Below are the code and all the weights of a small trained network. Each question names an input and a target symbol and asks about switching units off, where a switched-off unit gives its printed mean instead of its output.

import numpy as np


def w(rows, s, z=0):
    codes = np.array(rows[::2]) - 128.0
    scale = np.full(codes.shape[1], s)
    scale[-1] = z or s
    return codes * scale


def norm(h):
    return h / np.sqrt((h * h).mean(-1, keepdims=True) + 1e-5)


def f(y):
    return y / 2 * (1 + np.tanh(0.7978845608 * (y + 0.044715 * y**3)))


def softmax(a):
    e = np.exp(a - a.max(-1, keepdims=True))
    return e / e.sum(-1, keepdims=True)


def log_softmax(a):
    a = a - a.max(-1, keepdims=True)
    return a - np.log(np.exp(a).sum(-1, keepdims=True))


def net(x, mask):
    ids = ['αβδηθμπσ'.index(c) for c in x.split()]
    T = len(ids)
    res = E[ids] + P[:T]
    u = 0
    for l in range(2):
        r = norm(res)
        for j in range(2):
            rows = slice(4 * j, 4 * j + 4)
            q, k, v = (r @ M[l][rows].T for M in (Q, K, V))
            z = softmax(np.where(np.tri(T) > 0, q @ k.T / 4**0.5, -1e9)) @ v
            o = O[l][rows]
            res = res + np.where(mask[u + j], z, o[:, -1]) @ o[:, :-1]
        u += 2
        y = f(norm(res) @ A[l][:, :-1].T + A[l][:, -1])
        res = res + np.where(mask[u : u + 12], y, B[l][:, -1]) @ B[l][:, :-1]
        u += 12
    return log_softmax(norm(res)[-1] @ U[:, :-1].T + U[:, -1])


Q, K, V, O, A, B = {}, {}, {}, {}, {}, {}
E = w([
[131,142,132,148,164],'α',
[89,105,128,218,3],'β',
[132,157,165,107,128],'δ',
[157,151,89,124,117],'η',
[138,108,109,137,171],'θ',
[137,133,132,81,116],'μ',
[143,169,133,145,141],'π',
[116,107,156,95,165],'σ',
],0.015)
P = w([
[142,171,109,130,160],'0',
[191,80,175,181,99],'1',
[164,97,133,130,108],'2',
[163,177,155,197,105],'3',
[20,171,97,67,120],'4',
[98,254,155,121,115],'5',
],0.0095)
Q[0] = w([
[76,161,162,107,109],'0.h1',
[172,140,97,127,118],'0.h1',
[152,135,82,130,43],'0.h1',
[210,120,188,172,129],'0.h1',
[187,94,158,115,214],'0.h2',
[209,39,157,171,100],'0.h2',
[102,148,155,214,97],'0.h2',
[1,85,110,123,113],'0.h2',
],0.012)
K[0] = w([
[147,93,58,134,73],'0.h1',
[101,123,146,104,136],'0.h1',
[84,107,125,158,117],'0.h1',
[57,185,50,101,144],'0.h1',
[144,159,88,109,193],'0.h2',
[52,222,129,137,137],'0.h2',
[69,127,130,114,11],'0.h2',
[177,68,246,202,47],'0.h2',
],0.011)
V[0] = w([
[65,189,255,196,176],'0.h1',
[236,133,94,82,179],'0.h1',
[50,76,53,192,112],'0.h1',
[185,231,122,153,75],'0.h1',
[76,59,117,57,112],'0.h2',
[197,124,60,154,219],'0.h2',
[102,55,90,173,172],'0.h2',
[242,150,36,171,51],'0.h2',
],0.009)
O[0] = w([
[193,177,232,41,96,136],'0.h1',
[189,99,114,157,94,134],'0.h1',
[1,179,193,128,214,119],'0.h1',
[83,93,47,43,166,232],'0.h1',
[106,73,120,195,85,48],'0.h2',
[5,238,32,165,149,139],'0.h2',
[135,164,211,251,174,102],'0.h2',
[98,44,90,118,198,255],'0.h2',
],0.0076)
A[0] = w([
[126,105,88,153,53,61],'0.n1',
[121,136,87,236,146,51],'0.n2',
[85,121,145,193,102,99],'0.n3',
[208,139,83,76,185,201],'0.n4',
[105,123,150,121,162,78],'0.n5',
[108,130,126,143,138,71],'0.n6',
[54,139,138,170,132,153],'0.n7',
[184,151,167,179,125,53],'0.n8',
[120,246,71,130,129,254],'0.n9',
[66,153,139,83,211,67],'0.n10',
[144,172,158,121,53,101],'0.n11',
[101,190,158,112,116,108],'0.n12',
],0.013,0.0037)
B[0] = w([
[131,42,201,126,128,150],'0.n1',
[143,190,189,101,116,149],'0.n2',
[78,176,113,128,144,150],'0.n3',
[58,168,88,21,121,241],'0.n4',
[155,152,108,116,49,145],'0.n5',
[145,153,103,80,89,125],'0.n6',
[150,246,104,58,136,183],'0.n7',
[180,112,104,77,146,125],'0.n8',
[113,96,198,138,255,254],'0.n9',
[242,64,170,133,109,238],'0.n10',
[114,72,143,133,167,141],'0.n11',
[160,73,108,87,197,144],'0.n12',
],0.0078,0.008)
Q[1] = w([
[90,167,140,216,61],'1.h1',
[114,131,129,156,194],'1.h1',
[148,101,92,249,91],'1.h1',
[167,136,133,163,66],'1.h1',
[154,149,121,107,187],'1.h2',
[138,81,164,156,80],'1.h2',
[158,135,30,47,123],'1.h2',
[113,213,113,76,157],'1.h2',
],0.011)
K[1] = w([
[195,119,90,145,136],'1.h1',
[130,146,145,90,169],'1.h1',
[233,125,153,127,208],'1.h1',
[183,5,130,135,168],'1.h1',
[82,101,169,127,57],'1.h2',
[99,198,113,116,248],'1.h2',
[152,106,162,196,118],'1.h2',
[106,62,141,188,67],'1.h2',
],0.012)
V[1] = w([
[81,101,65,182,98],'1.h1',
[118,92,131,81,121],'1.h1',
[215,138,83,117,190],'1.h1',
[8,35,182,148,143],'1.h1',
[125,196,138,174,130],'1.h2',
[143,211,91,156,83],'1.h2',
[233,182,16,110,153],'1.h2',
[140,118,126,170,196],'1.h2',
],0.011)
O[1] = w([
[121,164,66,192,200,53],'1.h1',
[123,124,147,137,122,210],'1.h1',
[253,37,155,72,191,108],'1.h1',
[41,242,133,154,123,198],'1.h1',
[189,210,141,141,163,21],'1.h2',
[254,209,93,90,181,2],'1.h2',
[147,195,32,31,147,78],'1.h2',
[79,108,97,58,233,100],'1.h2',
],0.0074,0.0064)
A[1] = w([
[62,163,136,155,95,141],'1.n1',
[118,119,120,157,73,142],'1.n2',
[116,40,105,131,98,155],'1.n3',
[134,199,151,121,198,55],'1.n4',
[103,78,128,153,151,114],'1.n5',
[123,51,220,149,131,254],'1.n6',
[125,70,118,197,161,105],'1.n7',
[90,187,110,117,143,78],'1.n8',
[90,154,8,170,148,133],'1.n9',
[165,111,124,71,173,194],'1.n10',
[145,187,148,136,175,116],'1.n11',
[196,128,83,89,95,118],'1.n12',
],0.015,0.0054)
B[1] = w([
[175,137,26,88,135,183],'1.n1',
[150,167,124,79,201,150],'1.n2',
[188,193,188,212,141,200],'1.n3',
[212,133,157,204,59,145],'1.n4',
[191,133,252,91,113,156],'1.n5',
[88,6,235,132,113,248],'1.n6',
[114,134,227,12,89,139],'1.n7',
[220,152,119,126,233,143],'1.n8',
[208,1,146,144,92,161],'1.n9',
[116,160,122,187,108,192],'1.n10',
[187,93,183,167,107,139],'1.n11',
[37,196,118,169,74,155],'1.n12',
],0.0089,0.013)
U = w([
[159,57,202,136,61,127],'α',
[91,135,183,63,253,14],'β',
[19,202,112,212,111,189],'δ',
[174,249,125,214,170,254],'η',
[112,214,123,2,183,67],'θ',
[90,56,11,206,236,99],'μ',
[149,113,34,228,43,172],'π',
[157,221,132,40,55,128],'σ',
],0.0073,0.003)

Each question gives the input, a string of symbols that net reads in full, and the target symbol t.
The units are the heads (4 rows each of Q, K, V and O) and the neurons (one row each of A and B). Each row of codes is followed by its name. A weight is (code - 128) times the scale printed after its matrix; where a second scale follows, it is the last column's (O, A, B and U).
mask holds one flag per unit, layer by layer, with each layer's heads first. A switched-off unit (its flag False) gives its mean, the last column of its rows in O or B, instead of its output. The means were averaged over made-up inputs and are rounded, as every weight is.
A unit's drop is (log p(t) with every unit on - log p(t) with that unit switched off) / (log p(t) with every unit on - log p(t) with every unit switched off).
The circuit of an input: a set's keep is (log p(t) with only the set's units on - log p(t) with every unit switched off) / (log p(t) with every unit on - log p(t) with every unit switched off). Starting from the 12 units with the biggest drops (on a tie, the unit counted first), units are removed one at a time, each time the one whose removal leaves the highest keep (on an exact tie, the one counted first), for as long as the keep stays at least 0.8.
circuit, biggest first: the units of the circuit, biggest drop first
top k neurons: the k neurons with the biggest drops, biggest first
k most important neurons of layer l: the k neurons of layer l with the biggest drops, biggest first
input η θ η σ π π, target μ: circuit, biggest first => [0.h1, 0.h2]
input β β δ θ, target δ: circuit, biggest first => [0.h1, 1.h1]
input θ σ θ π, target η: circuit, biggest first => [0.h2, 1.h2]
input β β η α μ, target δ: most important neuron of layer 0 => [0.n10]
input η μ δ, target μ: circuit, biggest first => [0.h1, 0.h2]
input θ σ θ, target η: circuit, biggest first => [0.h2, 1.h2, 1.n4]
input θ β β η, target η: circuit, biggest first => [0.h2, 1.n8]
input θ π σ, target η: circuit, biggest first => [0.h2, 1.h2, 1.n4]
input μ δ η θ η, target σ: circuit, biggest first => [0.h1, 1.n6]
input θ μ δ θ, target η: circuit, biggest first => [0.h2, 1.h2]
input β δ β η, target δ: 2 most important neurons of layer 0 => [0.n10, 0.n4]
input α μ δ μ, target β: circuit, biggest first => [0.h2, 0.n9]
input η δ μ, target μ: circuit, biggest first => [0.h2, 0.h1]
input μ θ σ η, target π: top neuron => [1.n6]
input β δ θ π β α, target δ: 3 most important neurons of layer 0 => [0.n10, 0.n4, 0.n1]
input β β η θ, target δ: top 3 neurons => [0.n10, 0.n9, 0.n4]
input η β δ β, target μ: 3 most important neurons of layer 0 => [0.n9, 0.n4, 0.n10]
input η θ δ α α, target η: 2 most important neurons of layer 1 => [1.n4, 1.n6]
input β β β β β, target δ: top 2 neurons => [0.n9, 0.n10]
input μ η β π β μ, target δ: top 2 neurons => [0.n4, 0.n1]
input μ σ δ, target π: top neuron => [0.n9]
input η η β π β α, target δ: top 2 neurons => [0.n4, 0.n1]
